Each row was made from one small tree. Brackets hold a mark, then the marks that hang from it, in the order of their numbers. Every link used is in the known rows. Write each row's tree.
Known rows
{J838 J839 J900 {J932 J70 J548 {J722 J820}}}: [ 254 -291  668   41 -121   94 -227 -219 -344 -110  266 -176 -484   82
  509  432   82 -608  -39  104  511  -26  -20  196  370 -244 -528  399
 -201 -187  201  -39    0   24   23  355  229 -396  345  107  136  -16
 -220 -266  -81  213   45   97  -46    4  327 -441   54 -227 -190  155
  565  -21 -187]
{J390 {J548 {J971 {J587 J399 {J932 J70}}}} J722}: [  20  -32   43 -108  286 -234  241 -147   37   51  -41   20   38 -101
  -98  -50  258   43  242  -50  206  -30    2 -114  -47  197  -25  287
 -108    6  -81  266   40   -9   15  110   58 -321  -15   72   56 -258
  -25 -149  -65  170 -105   70 -340  -81  242  139   57 -125 -149   80
   91  255   37]
{J587 {J399 J390 J953 J971} {J932 J548 J820}}: [ -52 -179  291 -245   44   29   46 -244  174 -164  -40   74 -500  246
  195  -15  198 -198  -78    2  206  102  -33 -180  335 -254 -540  -53
 -409  -12  -35   -8 -382 -319  -60  349 -314 -396 -399   37 -289 -178
  186 -185  -66  168  -10  -95  268 -370  183 -183  170 -327 -152  -54
  419   61 -160]
{J900 J70 {J820 J390 J722} J953}: [-290 -415  342    5 -255  -12  -34  -95  251  128   20  556 -604 -122
  602   63  398 -123 -181 -204  205  301  338 -115  -28 -269  -29   36
 -104 -285 -397 -213  -76 -176  -15  197 -191  461  279  295  -18  271
  141 -451  -61  154 -232 -263  311  -66  -35 -206   95  -42  248   56
    5 -180  105]
{J722 {J820 J876} {J838 {J900 J953}}}: [ 374 -220  264  -30 -266  -23 -485  -25   31  289    5  146 -659   10
  -62  217  416  -53 -317 -122  258  344  -67  -69  239   12   31   47
  -66  -47   32   23   82    1   25  -91   12 -405   50 -188  256  -61
    8  224  -36  151  170   49  279  -23 -317 -386  356   14  -80   76
 -120 -224  -67]
{J953 {J971 J587 J820}}: [  46  -32 -168  -12  113   45  253 -161 -222  -91 -181   85  -77  -21
  -76 -153  -21   43  -62 -226   35 -100  -47 -232  -20  -54  -38  137
  108  134  131   58 -145  -12 -113  -71 -211 -204   56   14  -53   53
  -33  -92   -8 -121 -311   -8   65  -44   96  -69  -96 -201  -89  -66
  124   98 -123]
{J820 {J390 J548} {J722 J838} J876}: [  58 -409 -102   36  216 -155  -85  240  331  631   49 -249 -587 -122
  176  132  297 -182 -121 -103 -105  130  317 -243  162  334   43 -209
 -321 -216 -282 -120 -139   61  -85  346   39 -504   62 -305  -16 -100
  145 -232   65  148  -27   15  140  -73 -104 -163  381   26  438  151
 -107   53   10]
{J820 J390 {J722 {J838 {J839 J587}}} {J876 J548}}: [ 122 -471 -175   88  152  -60  -16  201  201  421   25 -218 -574  -64
  256  137  202 -229 -195 -135  -27    3  326 -173  170  169  -90 -302
 -307 -183 -222  -49 -150   89 -135  366   -6 -484  154 -296   42 -338
  220 -108   86  145   11   41  238   -9  -32 -278  353  -94  449  106
  -61   48    0]
{J722 {J820 {J876 J548}} {J838 J839}}: [ 351 -182   62  -80 -156   29 -379   11   49  221   14  -54 -429   39
  -52  100  166 -118 -273 -121  292  169   80  -57  247  -56   25  -77
 -202   41  -52   11   53   58  -10  -15  -79 -463  133 -136  288 -147
   75  349  -76   59  208  125  277   -3 -369 -251  181  -54  -19  169
 -217 -127  -92]
{J722 J820 {J838 {J932 J70}}}: [ 352 -179  284 -112 -161   -5 -386  -33  -51   97   21   -6 -343   60
   30  105  221 -140 -212  -17  204  192    9   75  207   32  -85  148
 -118   37   96   26  -81   95    2 -151  -34 -346   11 -154  217  -68
  -72  199  -74  163   45  155  240  -24 -319 -232  138  -84 -162  254
  -69 -131  -90]
{J971 {J820 J390} J953}: [-105 -241 -123  -42  124 -243   67 -288   -4 -188 -197   86 -108  -69
   11  -64   96  107  -68    2   60 -154  149 -364   46  211 -162 -115
 -299  -53   24 -141 -187  -74  -71    7   36  -36  -94  -23 -141 -186
   -3 -313 -122 -126 -188 -192  114  -81 -139  -23  112  -71  -49  -64
  319 -100  -66]
{J548 {J971 {J587 J390}}}: [ -76  -51 -152 -113   82 -104    4 -148  -93 -276  -35  -41  -44  -29
  -21 -126  158  -18   67  -72   85  -39 -237 -172  -21    9 -304  -47
   79  144   86  143  143   24  -95   -4  -92  -29   48 -107 -125 -204
   78   37  135  109 -210    0    8  -29  297  -24  -33 -117 -113 -105
  123  197  170]
{J971 J399 J820 J953}: [ -91 -129  106   11  178 -349  163 -378 -173 -340 -345  369  220 -212
 -171  -64  170  222  -99  -39  114 -309  103 -468   23  284    5  -73
 -223   60   17 -179 -201 -305  -55 -161   30  109 -381  128  107 -368
  -95 -276 -150 -255 -219 -170   91 -157 -333   81  214 -176 -199  -89
  273  -68 -325]
{J70 {J953 {J820 {J390 J722}}}}: [ -88 -212    9 -122  -73   22  109  152  322  132 -139   62 -180   81
  498  193   19   65  -10  243   27   30  -51  160  161 -118   92 -106
   40 -111   14  152  -81   -1  -44  -65  -27 -212   26 -121   37  265
 -138 -113   -1   15   84   46   22  -78  -28 -266  -41 -135   45  273
  -84 -107  -76]
{J399 {J587 J390 {J932 J70 J820}} {J722 J838}}: [  98 -306  225  -85  -45   81   50 -260   11  177   16  -65 -132  213
   72  194  315  -81 -101  -56  196  270   83 -323  292  -37 -395 -339
 -160   53  119  119 -359 -218  -96  303 -267 -336 -388 -172 -106 -286
  131 -216  -92  209   69  159  110 -124   85 -129  363 -118  106  220
  134   94   86]
{J399 J390 J587 {J953 {J971 J820}}}: [  84    6  484 -213  -72  221  206 -175  135 -139 -188  -46 -242  312
  371  326   -5  239 -415   -5  -54  160  154 -413  288  -46 -356 -354
    2   97  107 -176 -357 -321 -227  374 -298 -492 -185 -260   -2  -77
  144 -162   -7  -83  -13  -27  198 -116  137 -115  100  -58  400 -282
  290  -50 -131]
{J820 J390 J722 J876}: [ -99 -453 -303   74  148  -78  -99  233  317  449   94 -186 -574 -152
  382   91  111 -235 -107  -16 -116   79  226 -179  104  197 -111 -243
 -181 -296 -231 -137  -90   83 -111  381   28 -357  138 -289  -75  -38
  175 -301  193  131  -46    5  196  -77   72 -229  267   -4  448   65
  -40  -12   37]
{J548 {J971 J399 {J587 J390} {J820 J722 J876}}}: [-117 -237 -229  -50  232 -317   48 -173 -101 -206 -276  159  -75 -206
  -41 -133  326  -32  -38 -100  140 -212 -113 -496   18  163 -278 -119
  -76   81   27   39   76 -102 -131  -12  -73 -156  -52  -85   34 -368
  110 -222  179    8 -297  -22  136 -150  112  -75  164 -248  -45  -89
  115  203  -60]
{J548 {J971 J587 J820 J953}}: [ -86  -82  -70 -111  144 -238   83 -350 -151 -464 -129  134  -29 -133
 -118 -162  227  150   -3 -126   27 -137 -233 -379  -44  157 -245  -13
  -32  145   94   67   62  -20  -89 -113   -3   20  -35  -49 -101 -279
   -1  -91   87  -72 -346  -77   33 -159  113   20  -21 -161 -185 -212
  319   48   59]
{J70 {J953 {J971 J820}}}: [ -61  -62  105  -39  -35  119  168    6  117 -119 -152  118  -85   -4
  276  154   28  152  -63   53  -30   34  -84   11   75  -79  175  -18
   88   57   59   98 -124  -13  -80  -82 -167  -79   18  -89  -50  335
  -76    0  -34  -21  -68   13   14  -36   27 -226 -101 -163   10  153
   24  -55  -82]
{J971 {J399 {J722 {J820 J876}}} J953}: [ -66 -176  184  -22   75 -245   70 -303   30 -103  -48  285  118 -254
   88   43  135  109 -155  -20   69   23  108 -299  102  347   -2 -191
   10   25  -85 -244 -211 -320  -77  108  -19   38 -507 -115  201 -370
  -67  -92    1 -119  -41  -43  163 -224 -268    9  378  -32   72  -30
  154 -230 -249]
{J838 J839 {J900 J953} {J932 {J820 J722}}}: [ 122 -278  426   84 -395  238 -295 -226 -161 -321  163   16 -840  122
  524  425  304 -469  -87  -32  347  149  127  136  275 -432 -432  281
 -178 -151  238  -13  139  -91  133  248  311 -323  233   71  374    3
   78 -309  121  128 -135  -60 -113  109  351 -301   -6   -9 -163  -13
  453  -71  -29]
{J953 {J971 {J399 J390} J587 {J820 J722 J876}}}: [  30 -184  -53   -5  185  -93  260 -117 -146   25 -259  130 -161 -133
   41  -48   51   20 -204 -230  -19 -192   97 -409   60  101  -70  -39
   20  116   11 -119 -209 -181 -188  105 -234 -347  -63  -63   62 -129
    6 -262   66 -174 -342    3  183 -141   64 -131  132 -287  172  -93
  131   74 -295]
{J390 {J548 {J971 J399 J587 J820}} J722}: [  21   44   35  -96  299 -345  318 -159    5   25 -282  158  148 -182
 -228  -29  260  110  155  -30  217 -170   78 -286  -46  310   34  237
 -119   56  -58  156  122  -95   51   23  142 -286  -49   88  207 -323
  -86 -238  -32  -22 -165  -13 -286 -114   56  187   45  -97  -96   14
   69  172 -113]
{J722 J820 {J838 J932}}: [ 325 -108  142  -91 -201   -4 -393  -40    5   89  -48   30 -405   66
  -37   44  215 -119 -202  -42  225  255   23   62  194    4  -38  129
 -128   48  143   73   -2   93   37 -147   -7 -379  -76 -196  267  -76
   -3  259  -26  161   76  135  269    2 -339 -176  140  -60 -174  178
  -99 -149  -39]
{J548 {J971 J587 J820}}: [ -49  -55 -147 -145  112 -187   56 -190 -124 -332 -180  124  -19  -74
 -113 -163  198   36   26  -76   70 -126 -242 -296  -54   13 -252   15
   17  131  109  115  149   43  -78 -100  -44  -77  122  -25  -42 -176
   14  -78  118  -38 -267  -13   45 -135  163  -10  -89 -156 -134 -152
  179  114   50]
{J876 {J548 {J971 {J399 {J587 J390 J932} J953}}}}: [ -77   16   11  -24  155 -155  155  -89  -43 -257 -108  170  155   23
  -21   35  222  -14   64  -56  130 -159   60 -141   17  -12 -156 -166
 -157  156   48  189 -161 -131 -146  109 -180  -92 -197 -112  -52 -397
  230   80   13   30   -7  -84  175  -84   94  -59  199 -175 -142  -27
   51  162    9]
{J839 {J876 J548} J900}: [ 242  104   90  247  210 -178  114   15  -82   -2  -21   59  331  -18
 -251   77  391   -9  -72 -121  -46   -1  211 -101  -97   25   35   33
  -84  -74  -28 -187 -206  -69  -71 -177  287  -76  -92  104   28 -473
 -173 -112  -37  104 -107   95  -88  -21  -22  -60  -28   25  273   38
 -153  142   95]
{J587 {J390 {J722 J820}} {J399 J971} J932}: [-115 -276 -409  -77   29 -106 -108 -258  171    2 -230   53 -256  129
   -4 -394  231 -104  106  -15  537  271   43  -76  149 -236 -360   77
 -388   53  219  335 -130 -164  -55  203 -285 -376 -393  -41 -115 -305
  411   63 -113  520  173  115  127   20  228  -68  257 -329 -339  132
   21  243  108]
{J900 {J70 {J953 J971}} {J722 J838}}: [ -10 -175  462  -22 -175  105   99  -26  194  -19  -67  360 -177 -152
  315  105  178  263 -104 -215  160  357    8  -65  -48 -306  306   70
  131   38 -138  196 -100 -256  -50  103 -219  440  164   86  -61  168
    9   61 -253  247 -204   92  171  -27   18 -125  -27 -141  196  194
  -59 -188   -7]
{J971 {J399 J390} {J587 J548} {J953 {J820 J722}}}: [ -32 -178    4   68  182 -248  265 -432 -191 -120 -280  202   82 -125
   83 -140  258  110 -207 -154  -77 -217   45 -458  191  218 -104 -327
 -176  201   78 -119 -266 -392 -156  136 -119 -100 -618   43  121 -620
 -117 -317    3 -214 -201 -174  196 -165 -141  -36  399 -430  -42 -114
  353   15 -247]
{J399 J587 {J971 {J953 J820}}}: [ -58   13  213  -81   -2  164  142 -120   93   45  -46  -55  -61  117
   91 -104   72  227 -268 -135 -124  204 -148 -274  194 -119 -217 -262
  -45  154  196    4 -128 -228 -142  150 -148 -132 -324 -157 -170 -116
   91   -9   44   57  -20   81  180 -257   37   -9   96  -82   84 -141
  171 -148  -31]
{J820 {J390 J548} J722}: [-110 -242 -170  -22  136 -159    6  112  281  349  -39 -129 -260  -72
  212    2  136 -206   46  104  -80   57  408  -55   66  274  -81  -77
 -217 -147 -111 -170 -159   76 -116  336   13 -274   52 -190  -89  -86
   92 -323   33   75  -94 -114  131  -54   66  -74  164   54  346  100
   17  113   -4]
{J390 {J722 {J820 J876} {J838 {J900 J953}}}}: [ 321 -182  190    6 -144  -75 -190  -36  131  334  -96  120 -509  -45
  -85  213  264   41 -166  -40  306  269   33  -28  155  146   61  217
  -72  -81   -8  187  141  -44  129   11  165 -402   57 -120  321 -162
   -6  103  -29  168  147  104   11   24 -176 -230  205  -11  -33   77
 -146 -190  -62]
{J932 {J820 J390 J722 {J876 J548}}}: [ -18 -303 -296   53  133  -80 -115  148  123  364   85  -94 -572  -28
  181  178  214 -349  -74   10   20 -141  273 -108  158   83 -206  -84
 -291 -229 -286   -2 -181   89  -49  175   44 -297  100  -80 -138 -143
  108 -387  186  -58 -170 -133  260 -203  -11 -315  143  -21  167  187
  -60  -62  -84]
{J399 J587 {J953 J820} J971}: [  -8   41  409 -190  -83  296  193  -17  266    4 -137   -8 -212  298
  389   60  102  186 -395  -13 -114  330 -138 -257  346 -238 -333 -312
   43   84  199  -29 -258 -325 -125  202 -181 -329 -304 -253   35    5
  156    6  150   44   95   63  236 -305  -28  -82   39  -35  186 -182
  104 -129 -146]
{J548 {J971 {J820 J390 {J722 {J838 J932}}}}}: [ -96 -229 -145 -129   73 -262  -84  -32  119 -179 -180    7 -255  -67
   91  -80  270  -95   23   36   76   29   28 -168   23   31 -315   29
 -144   71   76   60   92   48 -108   62   -8 -263  185 -199  -39 -130
  131  -99  145   92 -269   35  195  -99  159 -121  -41  -70   49  -73
   79   66   48]
{J838 {J839 J587 {J900 J722}} J932}: [ 187  -40   80  124 -139  194    0 -137 -210 -359   87  -45 -202   22
  277   55  139 -198  -33  -73  255  172  116   99  115 -380 -268  111
   63 -215  143  -20   14   -2   29   40  239 -255    3   79  311 -272
 -132 -213  -30  335 -179  200 -238   96  309  -15  -28  -84  141   12
  312  148   64]
{J838 J722 {J839 J900} J932}: [ 145 -169  216   69 -219  211  -87 -241 -134 -358  157 -154 -331   37
  313  145  -65 -238  146   -6  314  211  122   44  151 -356 -309   46
 -109 -109  330    9   -4  -31    8  240  434 -260  148  -80  449 -249
   16 -123    3  365    7  215 -247  182  352   -9 -167   -1  126   -6
  298   66  131]
{J839 J587 {J876 {J548 {J971 J399}}} {J900 J722}}: [ 212   97   23  255  302 -300  353  -71 -230 -152  -99  237  439 -207
 -246 -106  579  123  -77 -192   83   24  175 -229 -165   -6  -48   76
  232 -187 -102 -125 -141 -117 -139 -257  228  -80 -237  129   77 -842
 -345 -224   -8  358 -364  215  -70  -84  158  -45  125  -32  415  -23
  -85  214   46]
{J820 {J390 {J722 {J838 J900}}} {J876 J548}}: [ 172 -335 -111   49  182 -118   53  196  188  468   -7 -123 -453   -4
  113  251  135 -124  -60  -94  136  -56  136 -128   83  132  -17 -138
 -295 -187 -181  184  -29   22  -38  311  119 -422  184 -217   23 -280
  163  -84  -19  117  163   13   36   28   14 -218  302  -60  195  101
  -56  -70   26]
{J953 {J820 {J390 J722}} {J971 J399}}: [-110 -210 -284 -118  111 -134  287  162  111  275 -224   67  -96   -3
  322 -107 -117  -37   44   33  191  -63  183   88  101 -228  -48  180
  222   25    4   68 -219 -197 -206  -23 -253 -562   59  -52   75  130
 -148 -144  -12 -126 -280  107  200 -124   83 -207  -87 -121    1  108
 -228   53 -393]
{J932 J70 {J548 J971} {J722 J838}}: [ 102 -235  724  -65  376 -262  168  -97 -230  166  192 -149  -93 -177
  -66  180  204 -226   15   49  117 -162  -77  -69  251  272 -301  286
 -141   12 -271   51 -237  -45  -44  158  -81  -43  132  112 -425  -65
 -410 -171 -133  127 -291  115  126 -325   40 -420   67 -320  -74  176
  220   34 -217]
{J390 {J548 {J971 {J587 J399}}} {J722 J820 J838}}: [ 228   -8   24 -197  140 -264  -20 -141  120  224 -193   71 -152  -60
 -273  -74  348   87   48  -34  333  158   46 -126   57  287   47  294
 -108   90  -39  270  132   31   16  -33   41 -472  -57  -71  235 -348
  -22  129  -80  173   -4   94  -76  -85  -93   33  110  -66 -155   95
 -129  101  -23]
{J876 {J548 {J971 {J399 J722} {J953 {J820 J390}}}}}: [-140  -80  -78  -71  202 -319  215  -68   23 -145 -102  171  210  -70
   72  -36  147  -22   77   -6   43 -221  141  -65  -22   88 -109 -129
  -95  174  -19   78 -160 -131 -183   99  -97  -10 -133 -134  -48 -388
  107   24   51 -121 -104  -93  258 -183   37  -89  160 -105  -22  -23
   31  -36  -87]
{J953 {J820 J722 {J876 J548}} {J971 {J399 J587}}}: [ -80 -189 -293   99  210  -61  243  222   34  451 -122   93 -154  -57
  315  -29   78  -55 -122 -180   19  -91  207 -100  129 -153  105    5
  144   28  -19   98 -327 -168 -279    9 -307 -593 -108 -147   92   40
   57 -119  154 -138 -198  146  389 -222   -3 -303  187 -212  115  108
 -318   62 -361]

Write each row's tree
[  54 -239  325   57  239  -94  218 -510 -406 -222  234   71 -271 -153
 -110   30  200 -102   20 -210   37 -229 -161 -302  190  263 -281   89
 -233  -98  -80   45 -413  -55   35   33  -20   15 -355  173 -338 -276
 -299 -435 -103  -39 -388 -125  -57 -302    6 -146  222 -424 -372   91
  620   56  -73] : {J971 {J587 {J932 J70 J548 J722 J820}} J953}
[ -13 -116  173 -181   86 -182  102 -131    0 -306 -180  207  -79  -83
   74  -41  272   70  -81  -33    9  -25 -192 -243   83   94 -221  -71
  148  151   34   43  -27 -186 -135  -67  -86 -139 -143 -152  167 -312
  -15   25  169  -51 -277   12  148 -222    7  -56   43 -173  -56 -170
   72  126 -158] : {J548 {J971 {J399 {J953 {J820 {J722 J838}}}} J587}}
[  38 -202 -248 -142   62 -143 -272  -16  135  229  102  -34 -398 -123
  141  -11  182 -129 -108  -29  164  110   20 -191  136  171 -114  -96
  -85 -167 -146 -105    4  150 -103   86  -64 -459   50 -199   -2  -84
  -27  -67   44   85    3  -45  204 -155 -107 -172  251   22   31  117
   23  -78    8] : {J722 {J820 {J390 {J548 {J971 J587 J953}}} J876}}
[  -7 -225  524  -74  325 -315   15 -227 -214   77  264  -47 -104 -274
   77  115  160 -261   -1  140  215 -142  -25  -52  269  341 -375  335
  -96  -79 -256  -71 -259   24  -80  144  -95  -66   71   97 -438  -55
 -442 -239  -77  102 -286   18  250 -410   22 -484  106 -287 -148  194
  298  -88 -243] : {J932 J70 {J548 {J971 J953}} {J722 J820}}
[-100   13   43  -13  198 -277  212 -135  -42 -244  -69  197  282 -116
  -54  -10  163   31   66  -59   11 -207   99  -97  -69  164  -44  -99
  -94  218  -22   82 -116 -137 -133  100  -63  128 -183 -107  -33 -430
  135   97   46 -103  -85  -97  179 -149   33  -21  165  -98  -41  -71
   73  -31  -45] : {J876 {J548 {J971 {J399 J722} J953}}}
[ 187  -83  193   87 -190   76 -273  -68 -212 -127   94   -8 -494  195
  267  345  252 -375   -2   17  255   -4  -96  162  136 -241 -326  276
 -122 -133  254  145   59   45   53   20  307 -257   82  -25  154  -75
   29 -238  128   88  -30  -34  -46   31  263 -211   47   -8 -237   42
  315  -55  -13] : {J838 J900 {J932 J820}}
[-136 -177   44  -79  137 -338   -8  -77   64 -173  -63  119  -65 -203
   73  -64  282  123  -23  -55   19  -28  -88 -183   59  125 -102  -37
   47  125  -67   12    3 -196 -153 -100  -44 -145 -151 -151   47 -246
  -19   38  135  -47 -300   63  185 -229  -18  -88  119  -91  -55 -105
  -31    8 -147] : {J548 {J971 J399 {J953 {J820 {J722 J838} J876}}}}
[ 300 -328   48  -98  -35  -18 -369  108  119  391   76 -105 -717  -11
  148  175  183 -304 -217  -80  258  184   19  -89  288   71 -121   -8
 -240 -183  -73  -11  -37  127   15   76  -31 -627   44 -267   88  -34
  -36   75  -38  221   97   86  342  -87 -303 -328  295  -99  -49  255
   -7 -167  -41] : {J722 {J820 J390 J876} {J838 {J932 J548}}}
[  10  -54 -116  -72  128   65  223 -175 -140  -60  -22   19 -137   51
   14 -186   15   -3   48 -254   69   29  -22 -109    5 -149  -59  105
   57  130   85  119 -238  -63 -181  120 -345 -346 -138   -5 -112  -20
   58  -17  -80   56 -212   47   13  -39  284  -18   55 -258 -112  -53
  177  237  -39] : {J953 {J971 {J587 {J399 {J390 J548}} J932}}}
[ 201 -161  465 -192  -71  -62  113   40  355  166 -169 -118 -454  252
  429  358   68  150 -346   75    5  118  171 -126  348   68 -213 -167
 -121  -12  -86  -67 -205 -320   13  211   31 -579  -81 -257  267  -90
   61  -87   98  -69  101   77   82 -116  -89 -170  133  -37  372  -88
  -21 -189 -196] : {J399 {J390 {J722 J838}} {J953 {J820 J876}}}
[ -34  -70  116  -64   13   20  182 -229  -29 -175  -18   23 -163   13
   -2 -281  109   85 -126 -248 -140   82 -251 -175  136  -85 -226  -93
 -115  181  201   16 -152 -159  -23   45  -99  -65 -301  -85 -156 -104
   34  -29   82   23 -183   19   79 -260   57   20   69 -243 -117  -91
  306  -66  -19] : {J399 {J971 {J587 J932} {J953 J820}}}
[ 295  -76  344  -31 -181   81 -173  -55    5  -81  -45   -5 -143   93
 -112  124  175   50 -144  -99  140  221   34    8  132 -163  -24  -36
  -93  100   -2  -32  -32 -109  -19  -43   39  -71  148   64  157 -173
  -29  163 -214   66  -32  107  -36   36 -108  -52  -67  -30  109   13
  -28   96  -23] : {J722 {J838 {J839 {J900 J70}}}}
[  24 -276  508  -31  184   44  145   48  -46  225  148   33 -283 -123
  333  453  127 -310  -38  170    7 -310   34    9  286  203 -142  200
  -37 -152 -326 -132 -413  -53  -66   20 -168  -98  104  145 -372  162
 -390 -470  -62 -109 -356 -140  196 -397    3 -558  -39 -273  -30  451
  161   -2 -425] : {J932 {J70 {J953 {J971 J399}}} J548 {J820 J722}}
[ 224 -241  526   20 -254  222 -240 -130 -258 -328  221 -197 -328  202
  562  405   56 -392  -23   28  318   -2  -97  208  183 -394 -415  202
  -94  -84  303  -37  114   -7  -18  248  254 -276  413   39  300  -34
    5 -135  -45  162   77  108 -245  201  430 -181  -47  -56 -109   45
  466   64  -43] : {J838 J839 J900 {J932 J70}}
[ -54 -115 -304    2  129 -163   27  222   67  279   -5  -22 -125   40
  232  -31  108  -92   -6  -72   56 -139  -15   32   76 -203   12  -12
  -11  -35  -54  165  -42   14  -83 -128  -53 -370   98  -62   43   78
   38  -23  164  -87    1   97  201 -161  -21 -208   82  -87  -45  126
 -258  -35  -89] : {J953 {J820 {J876 {J548 J971}}}}
[-129 -250  -37    5  221 -296  156  -76   -8   20  -90  182   20 -154
  181   10   97   73  -72  -52   56 -272  114 -231  105  132   26 -192
 -114  -55 -129 -104 -276 -275 -148  -47  -34 -134 -334  -26   64 -292
  -92 -202  -49 -202 -136  -91  189 -202 -244  -79  319 -149  -93   38
   64  -91 -312] : {J971 J399 {J953 {J820 J390 {J876 J548}}}}
[ -64  -32  194 -134  199 -251  150  -66  -40  -64 -140  111   35 -127
  -65   71   44 -111   52   48  146 -279  -65 -246   79  135 -220   42
 -100   43  -91 -120   33 -134  -39   87 -111 -147   40   68 -208 -128
 -153 -173  -57  -84 -167 -111  193 -252   72 -133   30 -185  -64  -43
  230   54 -189] : {J932 {J548 {J971 {J399 J390} J820}}}
[ -16 -100   55   57 -146  -84 -110  -31  121  109  -42  434 -139  -22
  142  -44  345  -81  -21  -60  271  319  211  -32  -69 -337  -48   21
    4 -291 -229  -81 -126 -149 -119  -22   18  432  144  246 -107  -74
  -57 -402 -219  224 -215  -77  220 -132   51 -131  -17  -40  344   52
  -74  -13   91] : {J839 {J900 J70 J722 {J820 J390}}}
[-144 -207  349  -20 -303   12 -103 -203  125  -51   23  638 -368 -324
  283  -34  309  112 -141 -233  318  431  240 -145  -57 -331  148  204
  103 -132 -204  -14   -6 -280  107  143 -170  481  141  268   64  141
   13 -151 -190  269 -250  -96  289  -89  -69 -149  132  -10   45  108
   21 -353   24] : {J900 J70 {J722 J820} J953}
[ -10  -83 -138  197  137   -9  189 -545 -279 -335   49  113  -59 -130
 -152 -222  295   78   26 -346  -42   31 -222 -368   66   93  -38 -180
 -236   98  131  159 -192 -108   19  122  -87    9 -539   84 -113 -406
  -15 -117  -79   59 -125 -155 -112  -12   12   92  307 -381 -365  -72
  513  134  182] : {J971 {J587 J548 J932} J953}
[ 149 -127  224  110  -18  179  131 -132 -219 -366  150 -254 -114   15
  433  106   80 -177 -126 -184  208   25   46  -48   70 -311 -268  133
   36 -179  107 -174  128   14   79   70  248 -452   87  113  409 -228
 -151 -110   97  291 -105  294 -376  231  275  104 -106   -8   97   34
  270  127   85] : {J838 {J839 J587 J876} J932}
